Below is a small trained network, with its code and all its weights. Each question gives an input and a target symbol and asks what happens when units are switched off, that is, made to give their printed mean instead of their output.

import numpy as np


def w(rows, s, z=0):
    codes = np.array(rows[::2]) - 128.0
    scale = np.full(codes.shape[1], s)
    scale[-1] = z or s
    return codes * scale


def norm(h):
    return h / np.sqrt((h * h).mean(-1, keepdims=True) + 1e-5)


def softmax(a):
    e = np.exp(a - a.max(-1, keepdims=True))
    return e / e.sum(-1, keepdims=True)


def log_softmax(a):
    a = a - a.max(-1, keepdims=True)
    return a - np.log(np.exp(a).sum(-1, keepdims=True))


def net(x, mask):
    ids = ['αβδεζθμξπτφω'.index(c) for c in x.split()]
    T = len(ids)
    res = E[ids] + P[:T]
    u = 0
    for l in range(3):
        r = norm(res)
        for j in range(2):
            rows = slice(3 * j, 3 * j + 3)
            q, k, v = (r @ M[l][rows].T for M in (Q, K, V))
            z = softmax(np.where(np.tri(T) > 0, q @ k.T / 3**0.5, -1e9)) @ v
            o = O[l][rows]
            res = res + np.where(mask[u + j], z, o[:, -1]) @ o[:, :-1]
        u += 2
    return log_softmax(norm(res)[-1] @ U[:, :-1].T + U[:, -1])


Q, K, V, O = {}, {}, {}, {}
E = w([
[105,103,151,168,71,140,128,23,72],'α',
[140,44,79,134,136,141,144,166,115],'β',
[165,173,137,181,124,113,186,74,123],'δ',
[110,166,219,144,163,193,108,137,81],'ε',
[166,122,116,163,144,136,104,90,146],'ζ',
[36,139,108,154,160,126,144,181,143],'θ',
[127,251,48,162,166,128,127,132,211],'μ',
[103,81,145,143,104,120,110,133,147],'ξ',
[66,159,152,178,161,60,65,132,183],'π',
[124,146,139,139,106,112,106,142,66],'τ',
[157,201,174,194,69,183,58,112,105],'φ',
[138,186,98,126,82,183,150,75,130],'ω',
],0.011)
P = w([
[119,120,123,77,179,121,132,143,145],'0',
[54,43,186,206,119,198,99,47,191],'1',
[54,182,80,232,81,90,61,53,13],'2',
[146,98,134,151,152,132,145,189,135],'3',
[109,39,204,174,76,182,139,39,174],'4',
[92,139,91,224,101,94,96,127,18],'5',
[149,115,150,165,124,135,137,177,126],'6',
],0.011)
Q[0] = w([
[143,137,68,150,103,101,90,146,110],'L0H0',
[85,148,205,104,136,144,200,72,234],'L0H0',
[255,146,126,149,195,148,61,242,75],'L0H0',
[142,80,235,175,57,157,152,188,111],'L0H1',
[123,121,39,115,88,14,126,146,111],'L0H1',
[120,89,179,119,193,212,49,129,204],'L0H1',
],0.0068)
K[0] = w([
[113,99,120,192,141,187,159,105,163],'L0H0',
[169,185,134,24,198,70,141,73,119],'L0H0',
[177,125,130,254,88,127,109,181,88],'L0H0',
[150,89,191,135,37,149,171,189,84],'L0H1',
[105,108,36,108,157,33,101,122,72],'L0H1',
[89,85,145,155,132,178,59,139,189],'L0H1',
],0.0074)
V[0] = w([
[114,137,126,254,143,88,148,127,105],'L0H0',
[147,206,152,68,137,110,180,105,104],'L0H0',
[137,182,117,120,119,108,60,188,123],'L0H0',
[115,155,118,122,149,187,178,53,105],'L0H1',
[99,182,94,105,142,101,119,107,49],'L0H1',
[111,97,93,183,183,41,150,116,92],'L0H1',
],0.0083)
O[0] = w([
[116,112,191,178,232,36,122,180,123,254],'L0H0',
[182,194,133,2,226,233,101,156,235,55],'L0H0',
[236,93,90,144,97,63,71,121,173,137],'L0H0',
[158,34,74,252,124,90,87,92,67,207],'L0H1',
[36,95,109,132,98,212,74,20,58,77],'L0H1',
[117,226,202,138,49,121,131,9,105,88],'L0H1',
],0.0059,0.0039)
Q[1] = w([
[88,148,117,168,96,148,193,120,254],'L1H0',
[155,131,133,73,99,182,81,146,110],'L1H0',
[102,47,165,140,87,173,112,130,219],'L1H0',
[95,85,137,156,168,92,125,106,191],'L1H1',
[60,151,88,175,118,142,178,186,48],'L1H1',
[147,200,176,66,121,164,74,110,129],'L1H1',
],0.0086)
K[1] = w([
[136,173,98,50,151,178,220,72,114],'L1H0',
[130,83,106,155,139,203,66,117,218],'L1H0',
[115,154,92,92,111,186,133,28,251],'L1H0',
[50,124,158,65,153,119,99,185,85],'L1H1',
[161,74,127,254,55,121,157,135,98],'L1H1',
[213,120,108,24,129,219,112,150,98],'L1H1',
],0.0073)
V[1] = w([
[136,139,156,77,182,62,152,120,77],'L1H0',
[106,53,186,163,78,166,125,148,90],'L1H0',
[152,176,88,72,188,123,165,173,45],'L1H0',
[57,113,89,152,148,123,141,188,80],'L1H1',
[116,110,119,124,3,135,101,190,149],'L1H1',
[93,176,120,244,115,140,172,75,143],'L1H1',
],0.0068)
O[1] = w([
[136,86,148,109,116,144,113,166,63,107],'L1H0',
[76,209,122,140,104,85,100,158,124,171],'L1H0',
[218,135,179,150,133,191,91,103,2,78],'L1H0',
[119,146,129,109,112,232,164,98,200,192],'L1H1',
[169,108,30,165,165,157,78,127,156,88],'L1H1',
[108,154,136,137,112,156,85,50,91,254],'L1H1',
],0.0074,0.0052)
Q[2] = w([
[80,174,41,159,159,131,23,170,65],'L2H0',
[138,98,227,67,102,190,152,93,206],'L2H0',
[139,100,98,52,159,68,164,184,82],'L2H0',
[88,172,102,82,116,90,112,172,28],'L2H1',
[123,39,161,145,63,254,107,101,163],'L2H1',
[95,181,41,202,176,113,185,201,67],'L2H1',
],0.007)
K[2] = w([
[114,52,69,228,155,98,92,138,146],'L2H0',
[125,176,195,17,183,180,111,126,93],'L2H0',
[152,53,67,102,143,107,192,211,175],'L2H0',
[81,110,165,242,83,178,93,53,160],'L2H1',
[92,46,58,3,95,166,85,111,91],'L2H1',
[120,249,143,225,145,74,117,65,63],'L2H1',
],0.0075)
V[2] = w([
[142,178,120,122,23,137,215,93,67],'L2H0',
[143,169,148,212,166,92,12,38,150],'L2H0',
[133,131,209,44,148,160,73,130,122],'L2H0',
[122,56,197,116,213,75,77,203,163],'L2H1',
[144,96,69,63,83,205,123,191,165],'L2H1',
[53,3,169,91,41,113,68,106,137],'L2H1',
],0.006)
O[2] = w([
[107,24,75,113,190,128,116,179,170,97],'L2H0',
[128,240,120,74,193,145,38,93,64,254],'L2H0',
[131,177,93,174,96,56,128,222,111,104],'L2H0',
[55,63,47,102,254,111,204,127,123,135],'L2H1',
[71,170,163,103,140,49,49,127,78,32],'L2H1',
[108,131,52,200,189,194,68,158,56,133],'L2H1',
],0.0063,0.0054)
U = w([
[53,121,75,116,96,71,90,43,44,166],'α',
[168,19,148,186,7,154,157,164,137,66],'β',
[203,97,236,92,123,88,205,31,118,96],'δ',
[122,138,151,40,223,192,167,216,105,174],'ε',
[170,54,22,189,193,43,171,108,35,121],'ζ',
[21,189,128,134,106,231,172,197,169,2],'θ',
[151,244,163,25,106,125,126,97,216,111],'μ',
[93,145,85,142,44,20,219,193,183,178],'ξ',
[39,124,127,109,249,11,99,73,172,31],'π',
[131,161,157,71,43,46,65,146,31,215],'τ',
[225,130,41,133,148,48,54,193,146,171],'φ',
[181,91,32,82,145,255,143,113,142,156],'ω',
],0.007,0.005)

Each question gives the input, a string of symbols that net reads in full, and the target symbol t.
The units are the heads (3 rows each of Q, K, V and O). Each row of codes is followed by its name. A weight is (code - 128) times the scale printed after its matrix; where a second scale follows, it is the last column's (O and U).
mask holds one flag per head, layer by layer. A switched-off head (its flag False) gives its mean, the last column of its rows in O, instead of its output. The means were averaged over made-up inputs and are rounded, as every weight is.
A unit's drop is (log p(t) with every unit on - log p(t) with that unit switched off) / (log p(t) with every unit on - log p(t) with every unit switched off).
The circuit of an input: a set's keep is (log p(t) with only the set's units on - log p(t) with every unit switched off) / (log p(t) with every unit on - log p(t) with every unit switched off). Starting from all 6 units, units are removed one at a time, each time the one whose removal leaves the highest keep (on an exact tie, the one counted first), for as long as the keep stays at least 0.8.
circuit, biggest first: the units of the circuit, biggest drop first
unit that matters most: the unit with the biggest drop
heads that matter: for each layer, one digit per head in row order, 1 if its drop is at least 0.15 and else 0, layers parted by /
input ω ω ω ε θ, target μ: circuit, biggest first => L0H0, L2H1
input θ θ ε φ τ, target β: circuit, biggest first => L0H1, L2H0, L0H0
input τ ε θ ξ α, target φ: circuit, biggest first => L0H0, L0H1, L1H1, L2H0
input δ ε μ ε δ, target ε: heads that matter => 11 / 00 / 00
input ε π τ φ μ, target ξ: heads that matter => 10 / 01 / 10
input ε φ φ φ θ, target ξ: circuit, biggest first => L2H0, L0H0, L1H1
input ω φ τ δ ε, target μ: heads that matter => 10 / 10 / 01
input ξ ζ μ φ ξ, target α: circuit, biggest first => L0H0, L1H1, L2H1
input ζ β ζ τ θ, target ω: heads that matter => 10 / 01 / 00
input α θ ω β, target β: heads that matter => 10 / 00 / 11
input φ θ α π ε, target π: heads that matter => 00 / 00 / 01
input π ω ξ φ, target φ: circuit, biggest first => L0H0, L0H1
input φ θ ζ φ δ, target π: unit that matters most => L2H1
input ξ φ ω ξ θ, target α: heads that matter => 11 / 01 / 01
input ε ε ξ ξ ε, target ξ: circuit, biggest first => L2H0, L1H1, L1H0
input ε ε μ φ μ ζ ω, target ω: circuit, biggest first => L0H1, L2H0
input φ μ φ θ ω, target π: circuit, biggest first => L2H1, L0H1, L2H0
input β ε ω ε ε, target τ: circuit, biggest first => L0H0, L2H1, L1H1, L0H1
input φ φ ξ φ ζ, target π: heads that matter => 01 / 00 / 01
input ε θ ε ε φ θ ξ, target ξ: circuit, biggest first => L0H1, L2H0
input φ ζ φ ε φ, target π: circuit, biggest first => L2H1, L0H1
input δ φ ε ε θ, target ε: circuit, biggest first => L0H0, L0H1
input ε ξ ω ε β, target ξ: heads that matter => 00 / 00 / 10
input θ ε ε ε δ, target β: heads that matter => 01 / 10 / 10
input ξ φ π β, target β: heads that matter => 01 / 00 / 11
input π ξ π α π, target ζ: heads that matter => 01 / 11 / 01
